Below is a small trained network, with its code and all its weights. Each question gives an input and a class and asks what happens when units are switched off, that is, made to give their printed mean instead of their output.

import numpy as np


def w(rows, s, z=0):
    codes = np.array(rows[::2]) - 128.0
    scale = np.full(codes.shape[1], s)
    scale[-1] = z or s
    return codes * scale


def f(y):
    return y / 2 * (1 + np.tanh(0.7978845608 * (y + 0.044715 * y**3)))


def log_softmax(a):
    a = a - a.max(-1, keepdims=True)
    return a - np.log(np.exp(a).sum(-1, keepdims=True))


def net(x, mask):
    res = np.array(x, float).reshape(1, 8) / 4 @ E
    y = f(res @ A[0][:, :-1].T + A[0][:, -1])
    res = res + np.where(mask, y, B[0][:, -1]) @ B[0][:, :-1]
    return log_softmax(res[-1] @ U[:, :-1].T + U[:, -1])


A, B = {}, {}
E = w([
[126,120,137,128],'x0',
[130,137,119,129],'x1',
[45,122,58,234],'x2',
[121,99,160,128],'x3',
[192,31,27,116],'x4',
[129,134,121,129],'x5',
[122,105,152,128],'x6',
[201,153,159,254],'x7',
],0.0093)
A[0] = w([
[201,146,137,190,83],'neuron 1',
[169,68,53,120,191],'neuron 2',
[24,125,85,48,48],'neuron 3',
[188,158,163,72,94],'neuron 4',
[65,102,84,188,84],'neuron 5',
[150,74,87,122,199],'neuron 6',
[202,127,104,46,45],'neuron 7',
[176,132,170,62,29],'neuron 8',
[101,80,135,91,41],'neuron 9',
[180,116,155,239,98],'neuron 10',
[155,47,98,132,220],'neuron 11',
[184,164,144,111,30],'neuron 12',
[102,212,183,114,173],'neuron 13',
[169,159,123,88,87],'neuron 14',
[58,170,90,175,79],'neuron 15',
[66,101,128,85,131],'neuron 16',
[65,197,170,123,182],'neuron 17',
[10,97,84,184,88],'neuron 18',
[156,76,76,131,108],'neuron 19',
[79,183,131,140,114],'neuron 20',
[85,167,180,144,133],'neuron 21',
[78,139,86,148,52],'neuron 22',
[193,128,163,180,9],'neuron 23',
[67,161,103,76,72],'neuron 24',
[39,178,175,107,168],'neuron 25',
[154,99,174,211,179],'neuron 26',
[70,100,111,160,49],'neuron 27',
[147,146,121,184,27],'neuron 28',
[66,53,80,58,117],'neuron 29',
],0.013,0.0015)
B[0] = w([
[78,187,69,64,214],'neuron 1',
[202,184,215,178,235],'neuron 2',
[74,150,61,46,244],'neuron 3',
[72,24,66,244,207],'neuron 4',
[103,79,135,205,220],'neuron 5',
[191,201,206,152,196],'neuron 6',
[127,99,136,146,214],'neuron 7',
[99,29,92,158,204],'neuron 8',
[124,139,113,102,160],'neuron 9',
[107,161,59,84,247],'neuron 10',
[177,171,166,187,208],'neuron 11',
[104,84,99,114,169],'neuron 12',
[153,117,199,166,229],'neuron 13',
[141,67,145,108,164],'neuron 14',
[137,74,154,143,216],'neuron 15',
[101,178,106,24,188],'neuron 16',
[196,164,178,179,226],'neuron 17',
[115,51,119,183,254],'neuron 18',
[167,147,255,171,200],'neuron 19',
[172,121,134,160,183],'neuron 20',
[158,157,193,174,199],'neuron 21',
[66,75,133,127,179],'neuron 22',
[102,133,42,26,197],'neuron 23',
[125,159,106,76,194],'neuron 24',
[169,198,162,147,232],'neuron 25',
[88,175,104,66,212],'neuron 26',
[77,74,135,128,178],'neuron 27',
[61,126,99,86,175],'neuron 28',
[95,177,118,74,237],'neuron 29',
],0.0086,0.0097)
U = w([
[166,151,186,123,150],'0',
[92,144,88,55,230],'1',
[103,2,125,129,3],'2',
],0.021,0.0016)

Each question gives the input, the list of numbers given to net, and the class t.
The units are the neurons (one row each of A and B). Each row of codes is followed by its name. A weight is (code - 128) times the scale printed after its matrix; where a second scale follows, it is the last column's (A, B and U).
mask holds one flag per neuron, in row order. A switched-off neuron (its flag False) gives its mean, the last column of its row in B, instead of its output. The means were averaged over made-up inputs and are rounded, as every weight is.
A unit's drop is (log p(t) with every unit on - log p(t) with that unit switched off) / (log p(t) with every unit on - log p(t) with every unit switched off).
most important unit: the unit with the biggest drop
k most important neurons: the k neurons with the biggest drops, biggest first
drop of u: that unit's drop, to one decimal
input [8,2,5,0,6,-6,-3,3], class 0: most important unit -> neuron 2
input [-1,2,-3,2,-7,6,-3,-6], class 0: 3 most important neurons -> [neuron 17; neuron 13; neuron 25]
input [7,-2,-7,5,2,7,1,6], class 2: 4 most important neurons -> [neuron 4; neuron 8; neuron 3; neuron 29]
input [-2,-5,-4,-7,-7,-2,2,-6], class 0: 2 most important neurons -> [neuron 17; neuron 13]
input [3,-6,4,4,-3,-8,4,3], class 2: 2 most important neurons -> [neuron 2; neuron 6]
input [-6,5,7,1,-7,0,-6,-5], class 0: 3 most important neurons -> [neuron 25; neuron 17; neuron 4]
input [-7,-2,5,-8,-4,-2,-4,-4], class 2: 3 most important neurons -> [neuron 18; neuron 15; neuron 2]
input [-3,-4,8,6,-8,-6,-8,-6], class 0: 2 most important neurons -> [neuron 25; neuron 17]
input [6,-7,-6,6,6,1,-2,-4], class 0: 3 most important neurons -> [neuron 2; neuron 6; neuron 11]
input [-5,3,-7,-7,-4,-5,-7,-6], class 2: 2 most important neurons -> [neuron 4; neuron 8]
input [-8,-3,-6,1,3,-2,7,6], class 1: 2 most important neurons -> [neuron 1; neuron 23]
input [3,5,-4,-8,6,-1,3,7], class 1: drop of neuron 13 -> 0.1
input [4,-3,4,-3,-6,5,6,8], class 1: drop of neuron 10 -> 0.2
input [1,-7,2,3,1,1,8,3], class 1: drop of neuron 1 -> 0.0
input [3,-2,-4,-6,1,6,7,4], class 1: most important unit -> neuron 18
input [-8,-3,0,2,6,0,-6,8], class 1: drop of neuron 1 -> 0.2
